Below is a small trained network, with its code and all its weights. Each question gives an input and a class and asks what happens when units are switched off, that is, made to give their printed mean instead of their output.

import numpy as np


def w(rows, s, z=0):
    codes = np.array(rows[::2]) - 128.0
    scale = np.full(codes.shape[1], s)
    scale[-1] = z or s
    return codes * scale


def f(y):
    return np.maximum(y, 0)


def log_softmax(a):
    a = a - a.max(-1, keepdims=True)
    return a - np.log(np.exp(a).sum(-1, keepdims=True))


def net(x, mask):
    res = np.array(x, float).reshape(1, 5) / 4 @ E
    y = f(res @ A[0][:, :-1].T + A[0][:, -1])
    res = res + np.where(mask, y, B[0][:, -1]) @ B[0][:, :-1]
    return log_softmax(res[-1] @ U[:, :-1].T + U[:, -1])


A, B = {}, {}
E = w([
[19,75,139,108],'x0',
[111,173,249,158],'x1',
[145,49,122,255],'x2',
[185,55,177,67],'x3',
[146,100,224,183],'x4',
],0.0097)
A[0] = w([
[56,183,137,79,123],'neuron 0',
[213,84,49,107,194],'neuron 1',
[175,42,196,78,72],'neuron 2',
[2,172,117,81,126],'neuron 3',
[189,17,219,67,131],'neuron 4',
[201,204,189,172,229],'neuron 5',
[150,224,163,205,52],'neuron 6',
[58,60,100,162,207],'neuron 7',
[182,147,132,114,95],'neuron 8',
[25,183,139,96,157],'neuron 9',
[183,159,83,123,97],'neuron 10',
[151,56,209,132,155],'neuron 11',
[64,69,86,195,126],'neuron 12',
[71,174,81,53,198],'neuron 13',
[188,77,161,87,179],'neuron 14',
[58,137,107,86,255],'neuron 15',
[133,235,103,121,206],'neuron 16',
[79,81,113,156,150],'neuron 17',
],0.012,0.0036)
B[0] = w([
[88,211,166,76,205],'neuron 0',
[173,148,12,102,240],'neuron 1',
[76,67,98,108,208],'neuron 2',
[85,202,163,105,230],'neuron 3',
[47,68,96,101,245],'neuron 4',
[210,44,218,137,247],'neuron 5',
[117,106,172,114,209],'neuron 6',
[1,196,65,204,213],'neuron 7',
[141,90,141,123,167],'neuron 8',
[70,181,164,60,217],'neuron 9',
[166,126,119,94,186],'neuron 10',
[44,56,120,119,225],'neuron 11',
[81,180,106,251,212],'neuron 12',
[153,198,124,99,247],'neuron 13',
[112,70,86,92,204],'neuron 14',
[111,214,107,126,214],'neuron 15',
[172,121,159,88,227],'neuron 16',
[59,165,106,180,183],'neuron 17',
],0.0089,0.011)
U = w([
[199,158,64,121,213],'0',
[99,215,195,90,71],'1',
[70,162,132,218,253],'2',
[80,95,146,115,2],'3',
[150,123,249,135,224],'4',
[141,173,134,99,46],'5',
],0.014,0.0018)

Each question gives the input, the list of numbers given to net, and the class t.
The units are the neurons (one row each of A and B). Each row of codes is followed by its name. A weight is (code - 128) times the scale printed after its matrix; where a second scale follows, it is the last column's (A, B and U).
mask holds one flag per neuron, in row order. A switched-off neuron (its flag False) gives its mean, the last column of its row in B, instead of its output. The means were averaged over made-up inputs and are rounded, as every weight is.
A unit's drop is (log p(t) with every unit on - log p(t) with that unit switched off) / (log p(t) with every unit on - log p(t) with every unit switched off).
The circuit of an input: a set's keep is (log p(t) with only the set's units on - log p(t) with every unit switched off) / (log p(t) with every unit on - log p(t) with every unit switched off). Starting from the 12 units with the biggest drops (on a tie, the unit counted first), units are removed one at a time, each time the one whose removal leaves the highest keep (on an exact tie, the one counted first), for as long as the keep stays at least 0.8.
units of the circuit, in order: the units of the circuit, biggest drop first
top k neurons: the k neurons with the biggest drops, biggest first
drop of u: that unit's drop, to one decimal
input [-6,-4,8,-4,-5], class 0: units of the circuit, in order	[neuron 1]
input [0,5,2,2,5], class 3: top 2 neurons	[neuron 11; neuron 4]
input [1,-8,6,1,-4], class 2: top 3 neurons	[neuron 7; neuron 12; neuron 17]
input [2,-7,-7,5,5], class 3: top 3 neurons	[neuron 4; neuron 2; neuron 14]
input [2,-3,8,6,-2], class 2: top 2 neurons	[neuron 12; neuron 7]
input [-3,0,1,8,-5], class 0: top 2 neurons	[neuron 1; neuron 9]
input [8,-7,2,-4,-7], class 2: top 2 neurons	[neuron 12; neuron 7]
input [0,-5,2,-4,-6], class 0: top 2 neurons	[neuron 1; neuron 11]
input [-7,7,0,6,1], class 4: drop of neuron 4	-0.1
input [-3,-5,-8,3,0], class 0: drop of neuron 1	0.2
input [-1,-7,-3,-8,3], class 1: drop of neuron 0	0.0
